Here is a tiny trained network, its code and every weight. The questions are about switching its units off for an input and a class, where a switched-off unit gives its printed mean instead of its output.

import numpy as np


def w(rows, s, z=0):
    codes = np.array(rows[::2]) - 128.0
    scale = np.full(codes.shape[1], s)
    scale[-1] = z or s
    return codes * scale


def f(y):
    return y / 2 * (1 + np.tanh(0.7978845608 * (y + 0.044715 * y**3)))


def log_softmax(a):
    a = a - a.max(-1, keepdims=True)
    return a - np.log(np.exp(a).sum(-1, keepdims=True))


def net(x, mask):
    res = np.array(x, float).reshape(1, 6) / 4 @ E
    y = f(res @ A[0][:, :-1].T + A[0][:, -1])
    res = res + np.where(mask, y, B[0][:, -1]) @ B[0][:, :-1]
    return log_softmax(res[-1] @ U[:, :-1].T + U[:, -1])


A, B = {}, {}
E = w([
[116,123,196,75,134,125,166,142,198,54],'x0',
[42,118,143,130,47,111,69,165,123,103],'x1',
[122,95,97,124,127,122,126,127,131,113],'x2',
[120,123,128,126,137,137,117,114,124,121],'x3',
[158,61,141,107,129,252,113,165,122,162],'x4',
[137,114,107,123,108,114,136,134,148,135],'x5',
],0.018)
A[0] = w([
[99,113,106,109,136,158,93,104,98,107,99],'n0',
[74,120,149,175,18,148,2,193,118,129,190],'n1',
[112,115,135,168,115,142,153,103,143,130,128],'n2',
[190,132,121,90,181,98,155,87,122,106,210],'n3',
[178,62,157,152,113,194,96,176,155,145,175],'n4',
[90,183,109,191,141,39,195,67,136,138,153],'n5',
[140,117,172,17,179,153,183,178,200,60,194],'n6',
[73,83,159,45,132,151,135,171,115,161,165],'n7',
[188,102,127,157,151,136,128,115,108,162,134],'n8',
[101,80,98,132,192,163,99,157,109,97,129],'n9',
[119,177,75,201,140,67,91,71,125,148,153],'n10',
[139,106,182,30,129,143,198,129,147,79,30],'n11',
[132,101,193,74,157,147,203,144,185,66,120],'n12',
[169,133,95,120,151,166,164,149,91,216,140],'n13',
[194,139,105,82,131,133,138,63,118,81,87],'n14',
[167,88,113,131,159,121,163,124,95,147,145],'n15',
[200,102,108,203,175,169,164,188,82,136,132],'n16',
[98,89,95,82,67,65,159,133,140,119,118],'n17',
[49,141,174,118,114,42,128,188,164,85,120],'n18',
[150,108,133,130,115,206,101,191,153,117,50],'n19',
[177,99,71,136,194,196,120,108,127,197,142],'n20',
[179,88,130,118,175,175,68,90,132,140,131],'n21',
[180,117,126,146,194,121,232,47,147,120,159],'n22',
[21,125,127,56,85,124,52,209,93,197,34],'n23',
[45,152,175,109,83,102,132,100,152,30,120],'n24',
[135,145,145,158,165,126,147,139,120,105,101],'n25',
[115,97,116,208,97,151,206,145,72,61,131],'n26',
[138,76,168,106,88,247,114,209,142,135,153],'n27',
[161,135,144,49,134,164,152,128,167,88,24],'n28',
[118,41,196,77,91,189,139,154,116,167,5],'n29',
[148,126,151,161,196,113,183,57,216,159,63],'n30',
],0.0083,0.011)
B[0] = w([
[160,143,140,103,161,74,118,126,123,151,133],'n0',
[58,22,123,181,153,68,183,83,53,126,233],'n1',
[115,140,132,85,129,128,132,108,113,136,128],'n2',
[174,137,71,62,152,181,81,179,125,194,213],'n3',
[129,139,123,72,108,185,87,161,176,72,204],'n4',
[151,124,95,117,214,118,134,141,37,171,223],'n5',
[71,43,178,162,161,71,183,89,36,131,253],'n6',
[134,180,130,127,95,149,83,180,145,133,176],'n7',
[119,169,156,65,146,169,143,139,145,100,174],'n8',
[140,131,128,130,92,138,104,132,130,122,154],'n9',
[138,115,51,162,179,115,105,129,58,191,206],'n10',
[159,125,46,122,175,193,76,152,73,195,177],'n11',
[132,69,76,175,172,111,140,121,82,169,215],'n12',
[107,155,156,98,115,147,103,132,141,67,197],'n13',
[120,116,119,164,139,101,157,135,132,121,152],'n14',
[128,165,128,129,135,151,131,150,169,109,172],'n15',
[135,120,195,115,115,156,130,87,208,96,195],'n16',
[154,103,183,131,112,127,102,133,128,115,166],'n17',
[142,170,235,106,35,149,132,116,145,77,212],'n18',
[83,87,108,171,160,81,143,98,60,136,159],'n19',
[131,195,185,64,40,158,132,107,178,96,219],'n20',
[103,153,169,100,104,134,149,109,120,114,180],'n21',
[158,108,86,159,168,121,114,159,58,183,227],'n22',
[166,156,79,116,213,125,47,186,43,246,173],'n23',
[152,168,191,129,33,134,154,127,230,92,213],'n24',
[148,90,110,116,118,131,132,124,91,128,135],'n25',
[117,117,126,80,122,119,112,143,125,136,132],'n26',
[120,158,44,117,169,134,57,144,71,176,221],'n27',
[150,198,104,87,116,197,36,184,131,202,157],'n28',
[80,55,121,253,147,37,210,2,82,105,163],'n29',
[99,69,107,146,135,101,171,80,118,106,176],'n30',
],0.0071,0.019)
U = w([
[153,150,74,129,130,160,39,180,112,186,254],'0',
[112,77,132,214,122,58,219,29,94,141,12],'1',
[134,177,225,110,20,149,152,108,250,31,237],'2',
],0.012,0.00074)

Each question gives the input, the list of numbers given to net, and the class t.
The units are the neurons (one row each of A and B). Each row of codes is followed by its name. A weight is (code - 128) times the scale printed after its matrix; where a second scale follows, it is the last column's (A, B and U).
mask holds one flag per neuron, in row order. A switched-off neuron (its flag False) gives its mean, the last column of its row in B, instead of its output. The means were averaged over made-up inputs and are rounded, as every weight is.
A unit's drop is (log p(t) with every unit on - log p(t) with that unit switched off) / (log p(t) with every unit on - log p(t) with every unit switched off).
The circuit of an input: a set's keep is (log p(t) with only the set's units on - log p(t) with every unit switched off) / (log p(t) with every unit on - log p(t) with every unit switched off). Starting from the 12 units with the biggest drops (on a tie, the unit counted first), units are removed one at a time, each time the one whose removal leaves the highest keep (on an exact tie, the one counted first), for as long as the keep stays at least 0.8.
units of the circuit, in order: the units of the circuit, biggest drop first
top k neurons: the k neurons with the biggest drops, biggest first
drop of u: that unit's drop, to one decimal
input [-4,7,7,-8,-2,-1], class 1: units of the circuit, in order => [n1]
input [0,-8,-6,-7,-2,-6], class 0: top 3 neurons => [n3 n1 n29]
input [8,-4,8,1,3,-1], class 0: top 3 neurons => [n28 n11 n1]
input [0,-7,-5,1,-4,6], class 0: top 3 neurons => [n3 n1 n6]
input [8,8,6,3,6,-4], class 1: top 2 neurons => [n29 n1]
input [5,1,-3,-2,0,7], class 2: top 4 neurons => [n1 n5 n10 n22]
input [1,8,-5,3,-2,3], class 2: top 2 neurons => [n24 n18]
input [8,7,5,-1,7,8], class 1: top 2 neurons => [n29 n6]
input [0,-6,-8,-6,5,1], class 2: top 2 neurons => [n20 n16]
input [1,5,-4,0,-2,-6], class 2: top 2 neurons => [n6 n24]
input [5,4,0,-5,1,0], class 1: top 4 neurons => [n6 n20 n1 n12]
input [-4,-2,-1,-3,-5,6], class 0: top 2 neurons => [n6 n1]
input [1,5,4,-5,6,-7], class 1: top 3 neurons => [n29 n1 n3]
input [-1,-8,1,-2,0,7], class 0: units of the circuit, in order => [n3]
input [-1,-3,6,-8,-7,7], class 0: top 3 neurons => [n6 n1 n3]
input [3,8,8,-4,-8,-6], class 2: drop of n18 => 0.7
input [-7,0,7,3,1,-2], class 2: drop of n3 => 0.1
input [6,6,-6,2,-7,-3], class 2: drop of n24 => 1.3
